Small tables with named rows and columns. After each table, cells are looked up by row and column.

dof =
,duda,zudos
gidav,83,100
ner,70,117
kuz,87,129
gabapi,87,99
luv,84,114
lugu,91,127
kalon,47,94
mapebo,73,117
tagi,65,109
fom,82,99
panemi,73,109
zil,89,202

ner, duda => 70
tagi, zudos => 109
gabapi, duda => 87
fom, duda => 82
gabapi, zudos => 99
mapebo, duda => 73
kalon, duda => 47
tagi, duda => 65

pinage =
	lemili	lomir	zan	faf	vaveg	bazu	semimeg
disi	33	58	50	49	33	50	20
nam	44	64	48	39	27	63	40
vamaril	29	60	53	15	29	48	55
nimopu	60	11	34	42	31	37	73
deloza	36	63	61	53	64	45	42
zegovub	55	63	40	44	63	42	50
feb	40	49	43	34	11	66	38
tibigo	65	58	47	78	18	55	66
vupeko	48	66	59	51	84	60	52

deloza, vaveg: 64
zegovub, semimeg: 50
deloza, faf: 53
nimopu, lomir: 11
nam, vaveg: 27
deloza, lemili: 36
tibigo, bazu: 55
nam, faf: 39
feb, vaveg: 11

Table zamuli
	tibo	muzavo	satatu
pirodef	63	69	182
tofas	96	206	142
supud	123	142	67
lif	116	164	27
setuge	56	64	140
luto	78	190	153
gide	153	91	250
nos	82	149	134
mati	82	147	134

What is the tibo of lif in zamuli?
116
What is the muzavo of setuge in zamuli?
64
What is the muzavo of pirodef in zamuli?
69
What is the satatu of supud in zamuli?
67
What is the muzavo of lif in zamuli?
164
What is the tibo of mati in zamuli?
82
What is the satatu of nos in zamuli?
134

Table tur
fields: guv, vebuv, luk, fuvopi, tis, lum, zum
tude: [4.01, 2.17, 6.06, -2.51, -6.47, 4.38, 3.96]
sesipu: [4.27, 3.23, 5.96, -2.94, -5.69, 2.97, 3.74]
danad: [4.27, 3.25, 5.89, -2.90, -5.71, 2.96, 3.78]
nupi: [3.97, 2.45, 5.42, -2.22, -6.56, 4.10, 4.25]
ridum: [3.94, 2.08, 5.77, -2.24, -6.72, 4.59, 4.16]
dup: [4.23, 3.22, 5.88, -2.85, -5.77, 3.01, 3.80]
div: [3.70, 0.99, 6.10, -1.96, -7.38, 5.95, 4.27]
mar: [4.08, 2.42, 6.04, -2.59, -6.30, 4.06, 3.92]
sizune: [4.27, 3.30, 5.95, -2.98, -5.68, 2.90, 3.72]
fal: [4.15, 3.06, 5.57, -2.59, -6.02, 3.26, 3.99]
soku: [3.78, 2.39, 4.55, -1.59, -7.10, 4.36, 4.71]
bagunu: [4.22, 3.12, 5.89, -2.84, -5.82, 3.14, 3.80]
gab: [3.95, 2.81, 4.86, -2.00, -6.59, 3.73, 4.42]

fuvopi of tude = -2.51
luk of fal = 5.57
luk of gab = 4.86
vebuv of ridum = 2.08
zum of bagunu = 3.80
fuvopi of gab = -2.00
tis of tude = -6.47
luk of dup = 5.88
luk of nupi = 5.42
guv of div = 3.70
fuvopi of dup = -2.85
lum of nupi = 4.10
tis of bagunu = -5.82
lum of soku = 4.36
tis of sizune = -5.68
vebuv of dup = 3.22
tis of gab = -6.59
Which row has the largest lum? div

geduf
         zonusu  fav  vupi  perit
bakelo      120   63    97    173
kav         163  137   151    172
dibipal     181  182   128     87
nupema      185  161   111    107
bik         126  128   117    163
zimif       209   83   164    184
veb         139  152   100    172
fodi        162  127   127    146
zumabe      124  120   162    132
mef          93   66   198    201
sule         88  178    74     74

veb, vupi: 100
dibipal, fav: 182
nupema, perit: 107
fodi, fav: 127
zimif, vupi: 164
nupema, fav: 161
bakelo, vupi: 97
fodi, vupi: 127
mef, zonusu: 93
mef, vupi: 198
mef, perit: 201
dibipal, perit: 87
bik, vupi: 117
Row with the largest zonusu: zimif

gufa:
fields: mifud, suf, gekomi, mokaru, detizuz, rir, rivalut, beko, laf
nug: [-16.3, 36.5, -7.9, 71.7, -26.4, -11.6, 32.1, -17.1, 1.4]
dum: [-54.6, -19.9, -17.5, -7.6, 46.2, 27.3, -29.0, -25.5, -21.0]
bos: [-20.6, 0.2, -15.8, -23.9, -16.2, 65.5, -33.1, 49.3, 30.9]
nanaf: [-53.9, 21.9, -5.6, -65.8, -37.4, 69.2, -74.6, -28.5, -50.8]
kazepi: [83.1, -13.5, -2.5, 10.5, 60.2, 18.8, -5.4, 3.3, -2.6]
roteri: [-36.5, -21.0, 43.3, -18.1, 10.3, 20.4, -32.9, 3.0, -2.7]
rukof: [15.4, 81.1, 60.1, -18.2, -0.8, -3.1, 67.7, 53.8, 13.0]
zolo: [48.5, -37.9, -32.8, -65.1, 58.2, 5.8, -49.9, 22.8, 9.7]
rerone: [28.1, 20.4, 8.3, -4.7, 15.2, 17.9, 45.5, 48.4, 60.0]
duniva: [-52.0, 17.8, -4.3, -38.0, 32.2, 56.6, 27.4, -9.6, -17.7]

What is the gekomi of bos in gufa?
-15.8
What is the suf of duniva in gufa?
17.8
What is the suf of nanaf in gufa?
21.9
What is the rivalut of nug in gufa?
32.1
What is the laf of roteri in gufa?
-2.7
What is the rivalut of dum in gufa?
-29.0
What is the gekomi of duniva in gufa?
-4.3
What is the detizuz of zolo in gufa?
58.2
What is the mokaru of kazepi in gufa?
10.5
What is the suf of dum in gufa?
-19.9
What is the rir of kazepi in gufa?
18.8
What is the gekomi of zolo in gufa?
-32.8
What is the suf of kazepi in gufa?
-13.5
What is the rivalut of nanaf in gufa?
-74.6
What is the laf of kazepi in gufa?
-2.6

naza:
cols = fomoseb, poninev, luz, sed
vero: [815, 795, 557, 478]
koponu: [738, 710, 499, 556]
mevun: [560, 545, 469, 655]
far: [399, 486, 540, 656]
nogugob: [516, 517, 768, 550]
didovol: [685, 687, 533, 566]
bazogo: [66, 159, 559, 818]
roge: [514, 546, 423, 690]
lupit: [716, 721, 570, 530]

poninev of vero is 795
fomoseb of bazogo is 66
luz of far is 540
fomoseb of vero is 815
sed of vero is 478
poninev of koponu is 710
fomoseb of far is 399
luz of nogugob is 768
luz of bazogo is 559

zom =
	renolum	dapurop
penilim	160	99
riru	199	30
bev	78	72
dapubaf	91	55
netofa	26	72
pefip	23	134
noz	88	79
sot	76	119
gimivur	121	128
puzuzo	132	114
reruta	71	156

What is the dapurop of reruta in zom?
156
What is the dapurop of puzuzo in zom?
114
What is the renolum of pefip in zom?
23
What is the dapurop of riru in zom?
30
What is the dapurop of noz in zom?
79
What is the renolum of reruta in zom?
71
What is the renolum of dapubaf in zom?
91
What is the dapurop of bev in zom?
72
What is the renolum of riru in zom?
199
What is the dapurop of penilim in zom?
99
What is the dapurop of dapubaf in zom?
55
What is the dapurop of sot in zom?
119
What is the dapurop of gimivur in zom?
128
What is the dapurop of netofa in zom?
72
What is the dapurop of pefip in zom?
134
Row with the largest renolum: riru

dat.csv
,nos,bev,gek,lurazo
funi,194,199,169,124
zoni,99,107,159,161
vimoga,116,188,177,197
dof,136,149,247,181
sefep,136,170,69,156
lun,124,230,45,85
malek,181,189,98,107

lurazo of lun: 85
lurazo of vimoga: 197
lurazo of sefep: 156
lurazo of zoni: 161
nos of zoni: 99
nos of sefep: 136
nos of funi: 194
gek of malek: 98
nos of vimoga: 116
bev of lun: 230
gek of zoni: 159
bev of vimoga: 188
gek of sefep: 69
gek of dof: 247
nos of dof: 136
bev of malek: 189
Which row has the largest lurazo? vimoga

Table tafe
|  | lor | pofel | mev | fofafim | nud | bivep | virina | zub | gakiduf |
|---|---|---|---|---|---|---|---|---|---|
| piguta | 9 | 183 | 116 | 173 | 181 | 87 | 48 | 111 | 42 |
| bolif | 154 | 98 | 163 | 75 | 96 | 135 | 186 | 172 | 170 |
| zom | 124 | 126 | 90 | 191 | 194 | 156 | 84 | 115 | 94 |

bolif, mev -> 163
piguta, bivep -> 87
zom, bivep -> 156
piguta, fofafim -> 173
bolif, gakiduf -> 170
bolif, zub -> 172
zom, zub -> 115
bolif, pofel -> 98
piguta, virina -> 48
piguta, nud -> 181
zom, lor -> 124
zom, gakiduf -> 94
bolif, lor -> 154
Which row has the largest lor? bolif

